Below is a small trained network, with its code and all its weights. Each question gives an input and a target symbol and asks what happens when units are switched off, that is, made to give their printed mean instead of their output.

import numpy as np


def w(rows, s, z=0):
    codes = np.array(rows[::2]) - 128.0
    scale = np.full(codes.shape[1], s)
    scale[-1] = z or s
    return codes * scale


def f(y):
    return np.maximum(y, 0)


def softmax(a):
    e = np.exp(a - a.max(-1, keepdims=True))
    return e / e.sum(-1, keepdims=True)


def log_softmax(a):
    a = a - a.max(-1, keepdims=True)
    return a - np.log(np.exp(a).sum(-1, keepdims=True))


def net(x, mask):
    ids = ['ΓΣΦΩβδεζημξπτ'.index(c) for c in x.split()]
    T = len(ids)
    res = E[ids] + P[:T]
    r = res
    for j in range(3):
        rows = slice(4 * j, 4 * j + 4)
        q, k, v = (r @ M[0][rows].T for M in (Q, K, V))
        z = softmax(np.where(np.tri(T) > 0, q @ k.T / 4**0.5, -1e9)) @ v
        o = O[0][rows]
        res = res + np.where(mask[j], z, o[:, -1]) @ o[:, :-1]
    y = f(res @ A[0][:, :-1].T + A[0][:, -1])
    res = res + np.where(mask[3:27], y, B[0][:, -1]) @ B[0][:, :-1]
    return log_softmax(res[-1] @ U[:, :-1].T + U[:, -1])


Q, K, V, O, A, B = {}, {}, {}, {}, {}, {}
E = w([
[110,166,72,217,189,50,143,171,118],'Γ',
[199,82,157,124,121,137,141,97,120],'Σ',
[118,147,116,143,199,93,177,95,78],'Φ',
[159,87,108,73,72,114,70,96,119],'Ω',
[178,184,90,179,182,167,214,161,100],'β',
[164,70,119,215,193,120,154,127,159],'δ',
[102,6,125,125,128,44,122,73,133],'ε',
[195,155,76,107,112,144,149,189,61],'ζ',
[158,101,64,99,218,190,109,121,165],'η',
[206,85,169,136,40,68,164,138,72],'μ',
[107,132,64,169,138,65,61,125,155],'ξ',
[201,135,70,171,103,142,138,173,171],'π',
[123,96,118,100,122,56,87,115,49],'τ',
],0.012)
P = w([
[200,186,157,142,182,114,91,66,112],'0',
[161,131,85,78,137,83,103,157,75],'1',
[194,100,75,131,102,104,164,66,65],'2',
[164,139,4,152,101,141,137,49,111],'3',
[148,128,140,192,171,152,95,111,208],'4',
[98,63,86,140,99,99,151,173,110],'5',
[145,35,133,119,116,69,208,210,108],'6',
[194,144,126,60,140,150,171,99,114],'7',
],0.011)
Q[0] = w([
[145,217,194,87,127,195,92,13,132],'h0',
[16,119,215,150,108,194,104,240,141],'h0',
[95,121,247,25,152,136,184,202,142],'h0',
[28,186,136,122,102,179,89,65,89],'h0',
[174,49,90,75,194,78,218,223,48],'h1',
[249,124,77,168,167,124,103,11,116],'h1',
[134,195,225,2,140,171,132,89,181],'h1',
[107,111,202,216,139,182,139,141,213],'h1',
[201,115,82,211,137,43,202,181,124],'h2',
[98,200,213,119,134,215,92,51,208],'h2',
[229,138,32,118,168,79,125,27,61],'h2',
[226,62,99,199,171,144,73,86,207],'h2',
],0.0072)
K[0] = w([
[46,144,176,89,109,135,129,170,191],'h0',
[87,92,7,50,47,102,193,136,95],'h0',
[68,129,44,138,64,194,161,70,198],'h0',
[117,52,169,102,99,117,195,182,152],'h0',
[163,161,114,181,106,115,98,29,169],'h1',
[150,142,255,122,177,88,26,183,177],'h1',
[97,107,113,157,121,168,163,199,181],'h1',
[121,150,46,86,116,119,86,208,82],'h1',
[161,176,117,115,122,130,73,83,112],'h2',
[64,72,122,106,128,107,146,208,158],'h2',
[185,190,250,211,165,146,14,103,139],'h2',
[151,205,152,95,137,112,53,186,95],'h2',
],0.0092)
V[0] = w([
[84,135,149,255,195,80,74,141,172],'h0',
[146,142,225,160,204,195,198,29,67],'h0',
[154,187,100,202,149,161,188,182,140],'h0',
[156,90,160,158,104,108,156,112,210],'h0',
[119,73,107,79,141,105,38,53,196],'h1',
[53,40,119,91,201,107,178,90,121],'h1',
[103,148,83,149,213,166,68,168,144],'h1',
[177,160,63,158,69,147,44,132,216],'h1',
[134,209,81,68,125,174,69,147,103],'h2',
[122,155,120,210,105,21,218,227,68],'h2',
[66,148,144,96,148,48,49,83,91],'h2',
[136,105,54,213,187,183,188,191,196],'h2',
],0.0097)
O[0] = w([
[77,89,89,121,48,123,119,187,137,144],'h0',
[142,65,174,139,201,109,149,217,56,250],'h0',
[83,92,87,141,131,123,166,100,71,87],'h0',
[189,119,32,148,107,59,104,153,133,151],'h0',
[165,178,175,177,79,138,111,95,152,255],'h1',
[181,96,171,223,163,213,164,130,209,160],'h1',
[80,143,135,165,95,192,75,127,86,31],'h1',
[132,193,95,127,51,47,55,93,90,113],'h1',
[120,183,178,73,147,192,111,48,90,85],'h2',
[51,88,28,98,129,162,250,141,169,146],'h2',
[61,183,210,109,92,137,125,187,173,191],'h2',
[166,96,64,186,75,182,155,101,64,6],'h2',
],0.011,0.0057)
A[0] = w([
[101,125,127,182,179,142,200,155,86,136],'n0',
[164,162,69,99,156,191,105,131,113,144],'n1',
[136,95,95,176,107,122,131,86,118,103],'n2',
[86,147,92,97,141,145,117,54,126,68],'n3',
[175,109,180,166,76,153,186,149,162,161],'n4',
[159,95,104,100,92,168,104,102,62,121],'n5',
[114,92,172,183,115,117,76,200,101,122],'n6',
[114,112,164,59,203,86,188,141,158,139],'n7',
[157,99,52,164,181,77,94,142,143,94],'n8',
[179,130,201,47,92,125,136,165,95,142],'n9',
[165,114,125,114,100,164,254,17,138,187],'n10',
[170,147,130,124,146,72,170,57,142,169],'n11',
[116,131,120,61,130,103,163,150,169,133],'n12',
[158,172,147,217,54,114,138,128,132,151],'n13',
[165,80,175,133,156,130,85,128,129,162],'n14',
[129,93,55,175,134,173,136,155,66,83],'n15',
[221,107,159,137,155,55,37,68,120,150],'n16',
[144,105,122,157,116,139,31,133,87,56],'n17',
[124,133,127,119,127,173,130,135,177,39],'n18',
[88,154,167,28,144,96,182,152,113,106],'n19',
[123,189,148,124,53,107,87,68,143,118],'n20',
[135,165,166,48,137,121,85,144,182,91],'n21',
[150,128,177,158,101,176,98,178,160,42],'n22',
[84,142,171,79,118,158,152,149,147,2],'n23',
],0.0074,0.0064)
B[0] = w([
[121,78,176,74,103,89,76,123,200,175],'n0',
[99,89,131,179,136,50,122,117,178,141],'n1',
[157,178,117,184,95,70,89,120,174,146],'n2',
[163,120,98,137,90,204,157,191,118,142],'n3',
[101,124,89,143,186,152,58,95,171,239],'n4',
[53,128,145,140,172,144,159,71,204,153],'n5',
[169,101,106,105,108,253,123,121,121,205],'n6',
[165,170,101,102,80,189,123,119,152,250],'n7',
[194,127,171,119,39,86,160,131,62,184],'n8',
[40,108,114,161,182,132,146,110,210,205],'n9',
[76,146,83,145,192,149,69,121,169,187],'n10',
[151,207,86,65,126,163,93,159,132,197],'n11',
[191,158,147,149,125,165,156,75,168,185],'n12',
[149,109,131,95,138,134,69,96,103,203],'n13',
[144,159,101,163,160,162,144,184,81,208],'n14',
[126,84,199,151,128,99,147,94,136,156],'n15',
[87,232,75,164,157,124,167,221,77,235],'n16',
[176,135,124,193,94,161,226,142,81,140],'n17',
[155,161,162,120,105,103,194,165,92,133],'n18',
[102,118,146,165,53,200,159,91,126,196],'n19',
[180,65,201,70,170,140,123,127,144,143],'n20',
[157,108,144,162,108,78,222,64,151,185],'n21',
[82,106,101,166,125,69,112,61,95,193],'n22',
[125,129,140,222,134,72,210,116,111,133],'n23',
],0.0058,0.014)
U = w([
[44,138,46,185,36,169,184,174,184,47],'Γ',
[173,127,84,88,176,109,143,252,85,135],'Σ',
[175,62,162,88,130,245,156,190,142,76],'Φ',
[153,186,181,92,197,10,132,83,127,91],'Ω',
[169,51,150,135,224,63,175,54,114,121],'β',
[242,74,140,183,36,155,180,118,117,12],'δ',
[226,120,69,176,168,123,63,119,248,253],'ε',
[88,176,46,58,228,195,132,37,139,216],'ζ',
[203,156,123,203,123,216,187,66,82,26],'η',
[224,138,56,31,149,75,233,139,215,139],'μ',
[141,145,176,79,4,142,48,88,158,193],'ξ',
[154,192,23,179,93,44,120,21,124,99],'π',
[134,162,171,189,92,172,233,49,174,29],'τ',
],0.0039,0.0042)

Each question gives the input, a string of symbols that net reads in full, and the target symbol t.
The units are the heads (4 rows each of Q, K, V and O) and the neurons (one row each of A and B). Each row of codes is followed by its name. A weight is (code - 128) times the scale printed after its matrix; where a second scale follows, it is the last column's (O, A, B and U).
mask holds one flag per unit, heads first, then neurons. A switched-off unit (its flag False) gives its mean, the last column of its rows in O or B, instead of its output. The means were averaged over made-up inputs and are rounded, as every weight is.
A unit's drop is (log p(t) with every unit on - log p(t) with that unit switched off) / (log p(t) with every unit on - log p(t) with every unit switched off).
The circuit of an input: a set's keep is (log p(t) with only the set's units on - log p(t) with every unit switched off) / (log p(t) with every unit on - log p(t) with every unit switched off). Starting from the 12 units with the biggest drops (on a tie, the unit counted first), units are removed one at a time, each time the one whose removal leaves the highest keep (on an exact tie, the one counted first), for as long as the keep stays at least 0.8.
units of the circuit, in order: the units of the circuit, biggest drop first
top k neurons: the k neurons with the biggest drops, biggest first
heads that matter: for each layer, one digit per head in row order, 1 if its drop is at least 0.15 and else 0, layers parted by /
drop when u is switched off: that unit's drop, to one decimal
input ζ δ ζ ε ζ μ, target ζ: units of the circuit, in order => (h2, h0, n10)
input ζ ε β ζ ε ε μ π, target ζ: heads that matter => 101
input β ε Σ, target β: heads that matter => 101
input μ Ω δ, target μ: heads that matter => 011
input Γ ε ε μ Γ π, target Γ: units of the circuit, in order => (h0)
input ζ ε ε ζ ε ξ ζ, target ζ: units of the circuit, in order => (h0, h2)
input μ ζ ζ ε π Φ, target μ: heads that matter => 011
input ε ε τ, target ε: units of the circuit, in order => (h1, h0, n4)
input μ μ Σ ζ τ ε ε, target μ: units of the circuit, in order => (h1, h2)
input ζ ε ε β ε ξ δ, target ζ: units of the circuit, in order => (h2, h0)
input Σ μ μ π ε β, target Σ: heads that matter => 011
input Σ ζ π, target Σ: units of the circuit, in order => (h2, h0, n16, h1)
input ε μ ε β, target ε: units of the circuit, in order => (h1, n4, h0)
input β μ β Σ π ζ ε, target β: units of the circuit, in order => (h2, h0, n15)
input β ε π ζ Σ μ ε ε, target β: top 3 neurons => (n15, n7, n5)
input ξ ε τ, target ξ: units of the circuit, in order => (h1, h2)
input ε ζ η ξ ε π μ, target ξ: units of the circuit, in order => (h0, h1)
input ξ ζ ε Ω, target ξ: heads that matter => 110
input η ξ ε ε ζ μ, target η: top neuron => (n17)
input τ Φ μ ξ μ, target τ: heads that matter => 101
input π ε Φ, target π: heads that matter => 011
input β μ μ, target β: heads that matter => 101
input ε μ ε ε ε π π, target ε: heads that matter => 010
input Σ Γ ε ε, target Σ: heads that matter => 101
input ε ε ε μ Φ ζ, target ε: top 2 neurons => (n4, n16)
input ζ δ Γ Σ, target ζ: top neuron => (n10)
input ζ Γ τ Σ ε Σ, target ζ: top 2 neurons => (n10, n8)
input μ ε μ, target μ: drop when h1 is switched off => 0.4
input μ ξ ζ, target μ: drop when h2 is switched off => 0.2
input τ ε ε ε, target τ: drop when h0 is switched off => 0.2
